Below is a small trained network, with its code and all its weights. Each question gives an input and a target symbol and asks what happens when units are switched off, that is, made to give their printed mean instead of their output.

import numpy as np


def w(rows, s, z=0):
    codes = np.array(rows[::2]) - 128.0
    scale = np.full(codes.shape[1], s)
    scale[-1] = z or s
    return codes * scale


def norm(h):
    return h / np.sqrt((h * h).mean(-1, keepdims=True) + 1e-5)


def f(y):
    return np.maximum(y, 0)


def softmax(a):
    e = np.exp(a - a.max(-1, keepdims=True))
    return e / e.sum(-1, keepdims=True)


def log_softmax(a):
    a = a - a.max(-1, keepdims=True)
    return a - np.log(np.exp(a).sum(-1, keepdims=True))


def net(x, mask):
    ids = ['Ξαβζμψ'.index(c) for c in x.split()]
    T = len(ids)
    res = E[ids] + P[:T]
    u = 0
    for l in range(3):
        q, k, v = (norm(res) @ M[l].T for M in (Q, K, V))
        z = softmax(np.where(np.tri(T) > 0, q @ k.T / 4**0.5, -1e9)) @ v
        res = res + np.where(mask[u], z, O[l][:, -1]) @ O[l][:, :-1]
        u += 1
        y = f(norm(res) @ A[l][:, :-1].T + A[l][:, -1])
        res = res + np.where(mask[u : u + 4], y, B[l][:, -1]) @ B[l][:, :-1]
        u += 4
    return log_softmax(norm(res)[-1] @ U[:, :-1].T + U[:, -1])


Q, K, V, O, A, B = {}, {}, {}, {}, {}, {}
E = w([
[119,229,123,21,98,210,108,100,113,116],'Ξ',
[126,71,111,104,119,111,40,155,144,59],'α',
[116,117,155,74,143,140,205,135,2,91],'β',
[163,138,176,162,154,116,167,131,173,97],'ζ',
[133,218,40,119,62,107,108,156,155,143],'μ',
[153,123,173,177,109,180,147,101,63,153],'ψ',
],0.022)
P = w([
[255,222,71,224,78,48,173,131,225,246],'0',
[145,91,153,115,31,113,134,133,184,152],'1',
[145,112,151,108,105,139,126,146,140,122],'2',
[141,171,156,139,117,91,75,163,93,99],'3',
[113,141,145,130,136,144,107,170,108,92],'4',
[112,146,142,128,166,148,112,192,93,85],'5',
[117,156,147,139,168,168,100,171,84,58],'6',
[98,157,152,141,178,181,99,156,86,59],'7',
],0.0088)
Q[0] = w([
[141,177,179,145,204,138,118,157,175,98],'0.h1',
[96,114,116,61,151,139,121,124,1,95],'0.h1',
[110,128,114,112,172,126,75,108,200,156],'0.h1',
[193,75,100,200,125,152,138,198,100,159],'0.h1',
],0.0082)
K[0] = w([
[200,153,151,207,200,126,142,97,211,109],'0.h1',
[55,110,45,83,124,154,63,220,135,77],'0.h1',
[255,47,134,167,27,139,102,112,191,113],'0.h1',
[89,91,162,69,107,104,164,117,92,68],'0.h1',
],0.0063)
V[0] = w([
[129,15,98,97,43,188,35,186,1,73],'0.h1',
[118,87,163,184,104,129,213,124,209,174],'0.h1',
[52,115,167,101,62,173,204,131,155,162],'0.h1',
[186,107,96,107,139,93,77,139,212,150],'0.h1',
],0.005)
O[0] = w([
[88,128,154,186,151,101,127,98,108,170,252],'0.h1',
[108,106,92,155,60,102,77,122,128,98,55],'0.h1',
[207,163,170,67,159,100,91,108,56,133,74],'0.h1',
[105,158,251,96,56,142,180,129,123,136,157],'0.h1',
],0.011,0.0038)
A[0] = w([
[102,251,5,137,125,50,46,174,155,86,188],'0.n1',
[146,179,132,38,100,57,208,20,128,208,71],'0.n2',
[198,55,117,147,66,197,189,63,146,123,1],'0.n3',
[158,2,39,15,140,72,28,112,187,99,57],'0.n4',
],0.0059,0.0035)
B[0] = w([
[128,24,179,75,117,219,195,68,181,153,254],'0.n1',
[63,152,78,75,211,80,125,122,110,107,167],'0.n2',
[183,99,167,168,115,139,96,59,95,165,144],'0.n3',
[198,71,245,54,94,83,193,163,243,133,168],'0.n4',
],0.011,0.0049)
Q[1] = w([
[118,165,61,101,140,26,35,144,207,116],'1.h1',
[132,205,201,106,189,114,153,173,1,71],'1.h1',
[121,13,153,190,86,95,220,75,93,188],'1.h1',
[144,43,109,243,99,79,48,191,112,52],'1.h1',
],0.0071)
K[1] = w([
[155,113,150,73,2,125,88,123,168,221],'1.h1',
[143,159,55,192,212,80,96,156,137,132],'1.h1',
[100,62,218,102,226,148,120,98,28,128],'1.h1',
[116,15,225,93,153,111,88,197,155,115],'1.h1',
],0.0087)
V[1] = w([
[166,134,59,161,53,139,152,122,114,104],'1.h1',
[90,75,165,180,133,119,212,164,25,219],'1.h1',
[175,45,198,206,108,148,205,111,136,1],'1.h1',
[137,90,177,90,146,151,219,221,85,10],'1.h1',
],0.006)
O[1] = w([
[67,149,96,151,63,253,62,141,109,211,100],'1.h1',
[168,96,83,112,88,104,131,78,73,242,211],'1.h1',
[83,150,98,153,207,108,63,6,56,119,236],'1.h1',
[44,211,166,59,137,9,109,4,121,141,253],'1.h1',
],0.0071,0.0053)
A[1] = w([
[151,158,145,148,110,181,49,172,144,136,146],'1.n1',
[179,63,162,136,108,182,207,148,39,165,147],'1.n2',
[205,32,134,116,115,101,78,176,195,129,2],'1.n3',
[202,97,137,194,189,65,167,111,254,148,95],'1.n4',
],0.0099,0.0047)
B[1] = w([
[131,129,168,170,93,85,115,168,152,143,158],'1.n1',
[136,146,173,190,187,159,126,155,146,138,254],'1.n2',
[83,90,82,119,44,155,152,141,48,186,154],'1.n3',
[123,64,72,129,9,157,175,174,100,141,190],'1.n4',
],0.015,0.0066)
Q[2] = w([
[117,144,85,197,163,58,62,154,105,110],'2.h1',
[105,201,157,7,86,164,117,195,116,110],'2.h1',
[113,116,159,121,147,164,151,115,76,107],'2.h1',
[51,196,90,152,117,136,87,161,171,108],'2.h1',
],0.011)
K[2] = w([
[104,39,252,153,175,110,45,135,43,60],'2.h1',
[102,253,93,244,108,30,106,158,214,194],'2.h1',
[199,156,131,177,47,141,116,41,103,139],'2.h1',
[89,141,175,177,152,59,150,198,146,33],'2.h1',
],0.0075)
V[2] = w([
[59,103,105,80,113,254,143,74,99,149],'2.h1',
[102,205,155,127,90,195,187,212,58,233],'2.h1',
[139,214,249,115,125,188,51,146,67,55],'2.h1',
[182,199,225,130,119,138,115,36,105,83],'2.h1',
],0.0066)
O[2] = w([
[238,4,131,82,77,88,119,183,62,35,242],'2.h1',
[206,88,169,104,114,57,190,106,120,176,252],'2.h1',
[187,198,135,114,157,69,84,122,114,130,51],'2.h1',
[163,142,148,165,113,102,33,163,70,76,128],'2.h1',
],0.011,0.0037)
A[2] = w([
[89,161,167,149,163,210,103,150,34,121,155],'2.n1',
[173,17,105,147,8,151,156,213,83,166,96],'2.n2',
[123,100,46,127,144,32,173,52,117,176,3],'2.n3',
[42,2,153,187,56,95,140,127,176,40,117],'2.n4',
],0.008,0.0065)
B[2] = w([
[132,96,35,173,187,145,81,188,114,106,204],'2.n1',
[123,69,17,174,25,158,168,88,49,119,244],'2.n2',
[75,75,62,52,95,33,130,111,148,152,143],'2.n3',
[250,77,200,104,142,81,161,152,84,138,255],'2.n4',
],0.011,0.0096)
U = w([
[212,96,209,88,177,91,157,205,200,113,38],'Ξ',
[30,132,212,158,151,195,249,104,141,147,123],'α',
[127,149,57,60,157,87,132,7,81,213,72],'β',
[47,95,60,107,132,172,78,127,133,60,254],'ζ',
[100,87,33,137,1,140,166,196,44,88,56],'μ',
[185,142,146,173,131,195,93,147,135,236,127],'ψ',
],0.0077,0.0027)

Each question gives the input, a string of symbols that net reads in full, and the target symbol t.
The units are the heads (4 rows each of Q, K, V and O) and the neurons (one row each of A and B). Each row of codes is followed by its name. A weight is (code - 128) times the scale printed after its matrix; where a second scale follows, it is the last column's (O, A, B and U).
mask holds one flag per unit, layer by layer, with each layer's heads first. A switched-off unit (its flag False) gives its mean, the last column of its rows in O or B, instead of its output. The means were averaged over made-up inputs and are rounded, as every weight is.
A unit's drop is (log p(t) with every unit on - log p(t) with that unit switched off) / (log p(t) with every unit on - log p(t) with every unit switched off).
The circuit of an input: a set's keep is (log p(t) with only the set's units on - log p(t) with every unit switched off) / (log p(t) with every unit on - log p(t) with every unit switched off). Starting from the 12 units with the biggest drops (on a tie, the unit counted first), units are removed one at a time, each time the one whose removal leaves the highest keep (on an exact tie, the one counted first), for as long as the keep stays at least 0.8.
units of the circuit, in order: the units of the circuit, biggest drop first
unit that matters most: the unit with the biggest drop
k most important neurons: the k neurons with the biggest drops, biggest first
top k neurons in layer l: the k neurons of layer l with the biggest drops, biggest first
drop of u: that unit's drop, to one decimal
input μ Ξ α β μ, target β: unit that matters most -> 0.n1
input ψ Ξ ψ, target Ξ: 2 most important neurons -> [1.n2 1.n4]
input β ζ ψ α β α Ξ, target β: units of the circuit, in order -> [1.n2 0.h1 1.h1 1.n4]
input ζ β α μ α α β Ξ, target ζ: 2 most important neurons -> [0.n1 2.n1]
input ψ α Ξ α, target Ξ: units of the circuit, in order -> [1.h1 2.n2]
input α ζ ψ ψ ψ ζ ζ, target ζ: 2 most important neurons -> [2.n4 0.n4]
input α β ψ α β, target ψ: 4 most important neurons -> [1.n2 0.n1 2.n1 0.n4]
input β α β, target α: top 2 neurons in layer 1 -> [1.n2 1.n3]
input Ξ Ξ ζ, target μ: 4 most important neurons -> [1.n4 2.n2 0.n4 0.n3]
input α ζ ζ ζ Ξ Ξ α, target Ξ: 2 most important neurons -> [0.n4 2.n2]
input α Ξ α ζ, target μ: 3 most important neurons -> [1.n4 2.n2 1.n2]
input Ξ Ξ Ξ, target Ξ: 2 most important neurons -> [2.n2 1.n4]
input ψ β α α ψ α ψ β, target α: 2 most important neurons -> [1.n2 2.n4]
input α ψ ζ ζ μ ζ ψ ζ, target ζ: unit that matters most -> 1.h1
input ζ Ξ β α ψ, target ψ: 2 most important neurons -> [1.n2 2.n2]
input α β ψ Ξ β, target ψ: 2 most important neurons -> [1.n2 0.n1]
input α ψ Ξ, target α: top 2 neurons in layer 2 -> [2.n2 2.n4]
input β β μ α Ξ, target β: 4 most important neurons -> [0.n1 1.n4 1.n2 2.n4]
input ζ ψ Ξ μ α α α μ, target α: top 2 neurons in layer 0 -> [0.n1 0.n4]
input α ψ ζ α α μ β μ, target β: 2 most important neurons -> [0.n1 1.n4]
input ψ Ξ Ξ ψ, target Ξ: top neuron in layer 1 -> [1.n2]
input μ α μ α ζ ζ μ, target α: drop of 0.n1 -> 0.3
input Ξ α α β α α Ξ, target Ξ: drop of 0.n1 -> 0.1
input ζ β β ψ, target ψ: drop of 1.n2 -> 0.4
input μ ψ α Ξ Ξ β, target β: drop of 1.h1 -> 0.9
